Here is a tiny trained network, its code and every weight. The questions are about switching its units off for an input and a target symbol, where a switched-off unit gives its printed mean instead of its output.

import numpy as np


def w(rows, s, z=0):
    codes = np.array(rows[::2]) - 128.0
    scale = np.full(codes.shape[1], s)
    scale[-1] = z or s
    return codes * scale


def softmax(a):
    e = np.exp(a - a.max(-1, keepdims=True))
    return e / e.sum(-1, keepdims=True)


def log_softmax(a):
    a = a - a.max(-1, keepdims=True)
    return a - np.log(np.exp(a).sum(-1, keepdims=True))


def net(x, mask):
    ids = ['βδεηθμξω'.index(c) for c in x.split()]
    T = len(ids)
    res = E[ids] + P[:T]
    u = 0
    for l in range(3):
        r = res
        for j in range(2):
            rows = slice(2 * j, 2 * j + 2)
            q, k, v = (r @ M[l][rows].T for M in (Q, K, V))
            z = softmax(np.where(np.tri(T) > 0, q @ k.T / 2**0.5, -1e9)) @ v
            o = O[l][rows]
            res = res + np.where(mask[u + j], z, o[:, -1]) @ o[:, :-1]
        u += 2
    return log_softmax(res[-1] @ U[:, :-1].T + U[:, -1])


Q, K, V, O = {}, {}, {}, {}
E = w([
[77,127,177,64,76,97,112],'β',
[70,124,205,193,248,85,74],'δ',
[130,83,185,92,121,154,165],'ε',
[165,181,89,97,132,86,117],'η',
[181,200,112,70,136,157,151],'θ',
[181,96,77,138,94,155,84],'μ',
[159,68,135,142,101,191,118],'ξ',
[200,75,144,96,127,135,148],'ω',
],0.016)
P = w([
[162,86,46,149,177,152,118],'0',
[93,142,84,2,177,119,218],'1',
[108,83,116,20,140,160,159],'2',
[131,87,81,196,109,134,91],'3',
[195,136,101,153,139,127,116],'4',
[167,114,152,87,110,141,111],'5',
[172,104,175,119,82,147,97],'6',
[202,135,165,146,97,121,87],'7',
[208,136,184,132,92,125,77],'8',
[204,144,208,147,83,135,73],'9',
[229,171,210,148,78,121,49],'10',
[215,136,177,131,80,140,115],'11',
[215,144,213,138,63,140,97],'12',
],0.0057)
Q[0] = w([
[195,103,216,173,176,141,154],'L0H1',
[101,180,98,185,77,92,141],'L0H1',
[94,168,170,126,50,143,144],'L0H2',
[76,85,134,128,103,1,70],'L0H2',
],0.0099)
K[0] = w([
[57,195,165,160,254,108,88],'L0H1',
[61,141,82,66,76,113,226],'L0H1',
[143,65,165,164,184,116,122],'L0H2',
[158,132,103,93,26,162,165],'L0H2',
],0.0092)
V[0] = w([
[188,120,125,89,67,232,126],'L0H1',
[171,208,48,3,36,80,31],'L0H1',
[168,110,146,113,127,68,197],'L0H2',
[109,140,236,122,216,119,63],'L0H2',
],0.0065)
O[0] = w([
[182,157,225,60,80,206,85,244],'L0H1',
[224,60,147,20,201,173,1,252],'L0H1',
[152,142,141,121,79,10,235,165],'L0H2',
[198,124,251,141,161,222,114,242],'L0H2',
],0.005,0.0018)
Q[1] = w([
[144,147,140,28,195,82,225],'L1H1',
[71,76,3,243,236,65,71],'L1H1',
[253,151,243,128,208,204,107],'L1H2',
[79,108,236,2,39,165,139],'L1H2',
],0.0067)
K[1] = w([
[195,84,143,101,52,217,2],'L1H1',
[31,101,49,89,161,120,198],'L1H1',
[159,156,238,94,108,137,68],'L1H2',
[133,160,184,229,224,75,88],'L1H2',
],0.0091)
V[1] = w([
[180,212,191,10,130,75,224],'L1H1',
[73,255,133,140,111,232,128],'L1H1',
[114,231,77,82,119,153,99],'L1H2',
[207,99,80,116,125,197,204],'L1H2',
],0.0069)
O[1] = w([
[219,113,163,119,195,68,254,254],'L1H1',
[122,170,183,127,185,242,134,129],'L1H1',
[141,119,196,73,176,126,59,183],'L1H2',
[207,192,241,208,64,148,145,213],'L1H2',
],0.0084,0.0055)
Q[2] = w([
[135,105,92,204,136,179,86],'L2H1',
[113,59,209,67,119,233,146],'L2H1',
[2,67,147,177,149,84,85],'L2H2',
[9,159,181,113,152,57,127],'L2H2',
],0.0073)
K[2] = w([
[135,154,90,38,119,162,170],'L2H1',
[202,218,181,151,149,83,33],'L2H1',
[140,111,34,4,82,195,203],'L2H2',
[186,60,2,77,68,208,200],'L2H2',
],0.0064)
V[2] = w([
[40,83,253,85,101,170,148],'L2H1',
[109,176,137,183,127,83,103],'L2H1',
[142,44,170,110,53,95,154],'L2H2',
[82,156,101,154,116,42,85],'L2H2',
],0.0069)
O[2] = w([
[26,80,125,45,144,245,254,135],'L2H1',
[94,186,133,212,112,88,72,4],'L2H1',
[52,38,76,122,119,165,215,220],'L2H2',
[141,148,36,78,149,67,86,56],'L2H2',
],0.0061,0.0033)
U = w([
[93,65,62,60,243,130,135,253],'β',
[83,161,161,191,239,86,101,189],'δ',
[123,177,116,152,112,117,240,43],'ε',
[161,134,162,136,176,3,58,123],'η',
[158,124,249,132,208,106,108,97],'θ',
[141,149,125,110,85,126,35,112],'μ',
[123,196,123,136,20,185,135,179],'ξ',
[179,205,116,160,7,22,222,71],'ω',
],0.0049,0.0036)

Each question gives the input, a string of symbols that net reads in full, and the target symbol t.
The units are the heads (2 rows each of Q, K, V and O). Each row of codes is followed by its name. A weight is (code - 128) times the scale printed after its matrix; where a second scale follows, it is the last column's (O and U).
mask holds one flag per head, layer by layer. A switched-off head (its flag False) gives its mean, the last column of its rows in O, instead of its output. The means were averaged over made-up inputs and are rounded, as every weight is.
A unit's drop is (log p(t) with every unit on - log p(t) with that unit switched off) / (log p(t) with every unit on - log p(t) with every unit switched off).
The circuit of an input: a set's keep is (log p(t) with only the set's units on - log p(t) with every unit switched off) / (log p(t) with every unit on - log p(t) with every unit switched off). Starting from all 6 units, units are removed one at a time, each time the one whose removal leaves the highest keep (on an exact tie, the one counted first), for as long as the keep stays at least 0.8.
units of the circuit, in order: the units of the circuit, biggest drop first
most important unit: the unit with the biggest drop
heads that matter: for each layer, one digit per head in row order, 1 if its drop is at least 0.15 and else 0, layers parted by /
drop when u is switched off: that unit's drop, to one decimal
input η β θ, target η: units of the circuit, in order => [L2H1; L0H1; L1H1]
input θ η ξ β δ θ, target θ: units of the circuit, in order => [L0H2; L1H1]
input μ ξ θ β η μ β β δ θ θ β ε, target ε: units of the circuit, in order => [L0H1]
input θ ξ θ θ μ, target θ: units of the circuit, in order => [L0H1; L1H1; L2H2]
input ω θ θ, target ω: units of the circuit, in order => [L1H1; L0H2]
input δ ξ ξ θ θ β, target β: heads that matter => 10 / 01 / 10
input ξ θ ξ μ θ β β η δ ω ξ θ, target θ: heads that matter => 11 / 10 / 00
input ω η β, target ω: units of the circuit, in order => [L1H1; L0H2]
input ξ ε ω ξ, target ε: units of the circuit, in order => [L0H1; L2H1; L1H2; L2H2]
input ω μ θ, target ω: units of the circuit, in order => [L0H2; L1H1]
input μ ξ ε ξ μ δ ξ ξ, target ξ: heads that matter => 10 / 10 / 00
input η β ω, target η: heads that matter => 10 / 10 / 10
input β β β ω, target β: units of the circuit, in order => [L1H2; L2H1]
input θ ξ θ θ θ η, target θ: most important unit => L0H1
input ξ θ ξ β β ξ, target β: units of the circuit, in order => [L1H2; L2H1; L2H2]
input η ω μ, target η: units of the circuit, in order => [L2H1; L1H1; L0H1]
input θ β θ β η θ β θ η, target β: units of the circuit, in order => [L1H2; L2H1; L0H1]
input θ η θ ε ω ω ξ ξ θ μ β θ ω, target β: heads that matter => 10 / 01 / 01
input ω θ β, target ω: heads that matter => 01 / 11 / 00
input η η θ β β δ θ η β, target β: heads that matter => 00 / 01 / 00
input μ ε β, target μ: units of the circuit, in order => [L1H1]
input ξ η θ θ ξ θ β ξ θ β η θ, target β: heads that matter => 10 / 01 / 00
input ξ β β ξ, target β: drop when L0H2 is switched off => 0.1
input η θ ω, target η: drop when L1H1 is switched off => 0.4
input θ θ η, target θ: drop when L0H1 is switched off => 0.3
input η θ ξ δ β ξ θ ω ξ β ω, target ω: drop when L0H1 is switched off => 1.1
input β β η, target β: most important unit => L1H2
